Here is a tiny trained network, its code and every weight. The questions are about switching its units off for an input and a class, where a switched-off unit gives its printed mean instead of its output.

import numpy as np


def w(rows, s, z=0):
    codes = np.array(rows[::2]) - 128.0
    scale = np.full(codes.shape[1], s)
    scale[-1] = z or s
    return codes * scale


def f(y):
    return np.maximum(y, 0)


def log_softmax(a):
    a = a - a.max(-1, keepdims=True)
    return a - np.log(np.exp(a).sum(-1, keepdims=True))


def net(x, mask):
    res = np.array(x, float).reshape(1, 8) / 4 @ E
    y = f(res @ A[0][:, :-1].T + A[0][:, -1])
    res = res + np.where(mask, y, B[0][:, -1]) @ B[0][:, :-1]
    return log_softmax(res[-1] @ U[:, :-1].T + U[:, -1])


A, B = {}, {}
E = w([
[165,106,116,86,102,182,128,33,169],'x0',
[92,18,157,102,161,22,97,95,143],'x1',
[212,51,141,207,152,148,165,138,117],'x2',
[83,129,113,214,138,170,88,108,125],'x3',
[126,127,123,127,125,131,131,130,126],'x4',
[130,134,120,126,135,124,125,127,129],'x5',
[129,129,125,130,127,128,128,128,127],'x6',
[151,55,162,74,112,170,59,143,11],'x7',
],0.013)
A[0] = w([
[105,159,136,151,183,66,148,251,103,2],'N0',
[61,130,102,240,166,155,57,78,123,70],'N1',
[247,73,140,221,176,116,184,127,134,61],'N2',
[179,122,110,81,129,161,144,1,186,31],'N3',
[82,49,148,128,157,34,114,67,140,10],'N4',
[201,161,135,70,156,59,206,146,117,73],'N5',
[71,164,137,140,85,95,154,105,184,80],'N6',
[139,141,98,169,179,93,218,122,225,31],'N7',
],0.0098,0.0099)
B[0] = w([
[123,74,118,240,36,77,103,73,145,201],'N0',
[160,72,169,37,59,135,173,170,185,207],'N1',
[75,208,115,66,137,91,90,89,142,252],'N2',
[100,86,128,249,72,67,102,116,136,216],'N3',
[143,206,70,149,73,191,197,145,76,229],'N4',
[154,106,152,78,100,132,154,160,191,200],'N5',
[153,134,141,86,191,140,80,121,92,205],'N6',
[170,104,149,100,159,148,90,157,24,246],'N7',
],0.012,0.011)
U = w([
[180,62,160,75,133,143,53,141,23,79],'0',
[114,88,129,210,71,98,114,119,189,99],'1',
[172,231,82,163,93,201,244,157,152,135],'2',
[113,110,128,109,148,131,162,140,165,250],'3',
[13,186,109,28,115,84,79,111,186,102],'4',
[173,64,169,54,93,125,203,158,242,101],'5',
],0.011,0.026)

Each question gives the input, the list of numbers given to net, and the class t.
The units are the neurons (one row each of A and B). Each row of codes is followed by its name. A weight is (code - 128) times the scale printed after its matrix; where a second scale follows, it is the last column's (A, B and U).
mask holds one flag per neuron, in row order. A switched-off neuron (its flag False) gives its mean, the last column of its row in B, instead of its output. The means were averaged over made-up inputs and are rounded, as every weight is.
A unit's drop is (log p(t) with every unit on - log p(t) with that unit switched off) / (log p(t) with every unit on - log p(t) with every unit switched off).
The circuit of an input: a set's keep is (log p(t) with only the set's units on - log p(t) with every unit switched off) / (log p(t) with every unit on - log p(t) with every unit switched off). Starting from all 8 units, units are removed one at a time, each time the one whose removal leaves the highest keep (on an exact tie, the one counted first), for as long as the keep stays at least 0.8.
units of the circuit, in order: the units of the circuit, biggest drop first
top k neurons: the k neurons with the biggest drops, biggest first
drop when u is switched off: that unit's drop, to one decimal
input [7,8,-8,3,1,-1,-7,-4], class 2: top 3 neurons => [N4; N2; N0]
input [-6,6,-5,0,4,-3,4,3], class 1: top 3 neurons => [N0; N2; N7]
input [-4,6,0,-4,-8,-8,6,5], class 3: top 3 neurons => [N7; N6; N4]
input [7,-4,-4,-8,1,4,-2,-3], class 5: units of the circuit, in order => [N5]
input [-2,-6,-1,-7,6,-3,6,-2], class 5: units of the circuit, in order => [N4; N5]
input [-4,-3,-2,-7,-1,-3,-1,3], class 5: top 4 neurons => [N5; N4; N7; N2]
input [4,-5,-2,-6,0,-6,1,-5], class 3: top 2 neurons => [N4; N1]
input [-5,-7,3,4,-2,8,0,6], class 3: top 4 neurons => [N4; N7; N6; N1]
input [5,-2,-6,-6,-7,8,-6,-6], class 3: units of the circuit, in order => [N2; N6]
input [7,5,0,-4,3,6,-8,6], class 1: units of the circuit, in order => [N3; N7]
input [-6,-6,-5,-5,5,1,-1,-3], class 1: top 2 neurons => [N0; N4]
input [3,-7,-5,-8,-3,-4,-1,7], class 5: top 2 neurons => [N7; N4]
input [-6,-3,6,3,-4,7,-1,-5], class 3: top 2 neurons => [N3; N7]
input [-2,6,-2,-7,-8,5,-5,3], class 5: top 3 neurons => [N5; N2; N7]
input [-3,-6,-5,7,2,-8,-2,2], class 3: units of the circuit, in order => [N4]
input [5,-7,6,6,6,8,-6,3], class 3: top 3 neurons => [N4; N2; N1]
input [6,-1,-8,-7,-3,-4,-5,-8], class 0: units of the circuit, in order => [N7; N6]
input [-4,-2,1,-7,2,8,4,4], class 3: top 2 neurons => [N1; N7]
input [3,4,-5,-4,3,-1,3,-8], class 0: top 2 neurons => [N7; N6]
input [-8,1,8,7,-8,-2,5,3], class 1: units of the circuit, in order => [N0]
input [-6,1,1,-8,7,4,7,6], class 5: units of the circuit, in order => [N5; N7]
input [3,7,-5,-5,5,-3,-8,6], class 2: units of the circuit, in order => [N4; N7]
input [-8,-4,-2,-4,6,-1,-3,-6], class 1: drop when N3 is switched off => 0.0
input [6,-7,8,0,3,2,-6,-5], class 4: drop when N4 is switched off => 0.2
input [-7,-4,3,-7,6,-1,1,-1], class 1: drop when N4 is switched off => 0.1
